Here is a tiny trained network, its code and every weight. The questions are about switching its units off for an input and a target symbol, where a switched-off unit gives its printed mean instead of its output.

import numpy as np


def w(rows, s, z=0):
    codes = np.array(rows[::2]) - 128.0
    scale = np.full(codes.shape[1], s)
    scale[-1] = z or s
    return codes * scale


def f(y):
    return np.maximum(y, 0)


def softmax(a):
    e = np.exp(a - a.max(-1, keepdims=True))
    return e / e.sum(-1, keepdims=True)


def log_softmax(a):
    a = a - a.max(-1, keepdims=True)
    return a - np.log(np.exp(a).sum(-1, keepdims=True))


def net(x, mask):
    ids = ['ΠΣαετφ'.index(c) for c in x.split()]
    T = len(ids)
    res = E[ids] + P[:T]
    r = res
    for j in range(2):
        rows = slice(2 * j, 2 * j + 2)
        q, k, v = (r @ M[0][rows].T for M in (Q, K, V))
        z = softmax(np.where(np.tri(T) > 0, q @ k.T / 2**0.5, -1e9)) @ v
        o = O[0][rows]
        res = res + np.where(mask[j], z, o[:, -1]) @ o[:, :-1]
    y = f(res @ A[0][:, :-1].T + A[0][:, -1])
    res = res + np.where(mask[2:14], y, B[0][:, -1]) @ B[0][:, :-1]
    return log_softmax(res[-1] @ U[:, :-1].T + U[:, -1])


Q, K, V, O, A, B = {}, {}, {}, {}, {}, {}
E = w([
[237,229,251,118],'Π',
[117,87,211,95],'Σ',
[80,114,194,79],'α',
[221,40,55,127],'ε',
[76,130,221,11],'τ',
[52,125,154,238],'φ',
],0.011)
P = w([
[59,254,57,161],'0',
[83,129,144,95],'1',
[105,123,158,105],'2',
[128,110,169,118],'3',
[128,105,173,124],'4',
[139,95,179,133],'5',
[139,102,178,135],'6',
[142,100,179,139],'7',
[140,95,176,147],'8',
[149,97,177,147],'9',
[140,100,174,148],'10',
[141,100,166,153],'11',
[136,101,166,153],'12',
],0.0098)
Q[0] = w([
[152,201,108,254],'h0',
[179,173,46,147],'h0',
[52,143,174,131],'h1',
[129,91,138,202],'h1',
],0.0097)
K[0] = w([
[159,76,249,112],'h0',
[152,27,139,155],'h0',
[161,179,194,77],'h1',
[73,90,171,90],'h1',
],0.013)
V[0] = w([
[159,195,163,66],'h0',
[252,61,134,164],'h0',
[137,82,130,154],'h1',
[125,101,162,78],'h1',
],0.012)
O[0] = w([
[246,109,106,117,179],'h0',
[113,51,158,182,2],'h0',
[148,106,79,138,119],'h1',
[104,178,116,141,209],'h1',
],0.011,0.0037)
A[0] = w([
[162,156,153,103,163],'n0',
[207,129,121,120,95],'n1',
[128,160,147,84,150],'n2',
[119,108,150,167,110],'n3',
[145,153,2,103,121],'n4',
[153,131,84,187,205],'n5',
[137,148,146,96,212],'n6',
[55,148,142,174,180],'n7',
[113,120,137,184,66],'n8',
[164,76,180,107,253],'n9',
[57,167,161,148,214],'n10',
[159,98,68,63,64],'n11',
],0.014,0.0036)
B[0] = w([
[160,107,102,164,220],'n0',
[60,62,131,93,208],'n1',
[175,150,123,165,223],'n2',
[151,134,120,168,168],'n3',
[149,44,255,63,172],'n4',
[143,187,184,131,192],'n5',
[169,150,95,197,217],'n6',
[62,90,146,80,188],'n7',
[163,161,165,168,156],'n8',
[95,90,67,150,254],'n9',
[76,136,108,163,218],'n10',
[69,75,121,45,171],'n11',
],0.0094,0.0083)
U = w([
[136,75,239,11,3],'Π',
[101,92,1,43,74],'Σ',
[32,99,108,127,162],'α',
[213,136,116,240,184],'ε',
[173,171,147,69,202],'τ',
[121,230,130,177,117],'φ',
],0.0081,0.0019)

Each question gives the input, a string of symbols that net reads in full, and the target symbol t.
The units are the heads (2 rows each of Q, K, V and O) and the neurons (one row each of A and B). Each row of codes is followed by its name. A weight is (code - 128) times the scale printed after its matrix; where a second scale follows, it is the last column's (O, A, B and U).
mask holds one flag per unit, heads first, then neurons. A switched-off unit (its flag False) gives its mean, the last column of its rows in O or B, instead of its output. The means were averaged over made-up inputs and are rounded, as every weight is.
A unit's drop is (log p(t) with every unit on - log p(t) with that unit switched off) / (log p(t) with every unit on - log p(t) with every unit switched off).
The circuit of an input: a set's keep is (log p(t) with only the set's units on - log p(t) with every unit switched off) / (log p(t) with every unit on - log p(t) with every unit switched off). Starting from the 12 units with the biggest drops (on a tie, the unit counted first), units are removed one at a time, each time the one whose removal leaves the highest keep (on an exact tie, the one counted first), for as long as the keep stays at least 0.8.
units of the circuit, in order: the units of the circuit, biggest drop first
unit that matters most: the unit with the biggest drop
k most important neurons: the k neurons with the biggest drops, biggest first
which heads matter: for each layer, one digit per head in row order, 1 if its drop is at least 0.15 and else 0, layers parted by /
drop when u is switched off: that unit's drop, to one decimal
input Σ ε ε Σ, target ε: unit that matters most -> n6
input ε τ φ ε Π φ ε, target α: which heads matter -> 11
input Σ Σ Π ε Σ Σ ε Π τ, target ε: 2 most important neurons -> (n6, n2)
input Π α Π α τ ε Π ε τ φ τ Σ, target Σ: which heads matter -> 10
input τ φ ε α ε φ τ φ, target φ: 4 most important neurons -> (n1, n9, n4, n11)
input φ Σ ε, target Π: which heads matter -> 00
input α τ τ, target τ: 3 most important neurons -> (n4, n11, n9)
input φ Π α ε τ α ε ε, target α: units of the circuit, in order -> (h0, n2)
input Π ε ε τ, target Σ: 3 most important neurons -> (n9, n11, n1)
input Σ ε Π, target ε: units of the circuit, in order -> (n0, h0)
input α ε ε ε ε α τ ε φ, target φ: 2 most important neurons -> (n1, n9)
input α τ ε ε α, target τ: 2 most important neurons -> (n4, n9)
input τ ε ε α α φ φ φ φ α, target Π: drop when h0 is switched off -> 2.8
input α τ φ τ, target τ: drop when n9 is switched off -> 0.2
input α α φ τ α ε φ ε Π ε Σ, target τ: drop when n2 is switched off -> 0.0
input φ τ Σ, target φ: drop when n3 is switched off -> 0.0
input Σ α φ Π ε τ φ ε ε ε ε ε α, target ε: unit that matters most -> h0
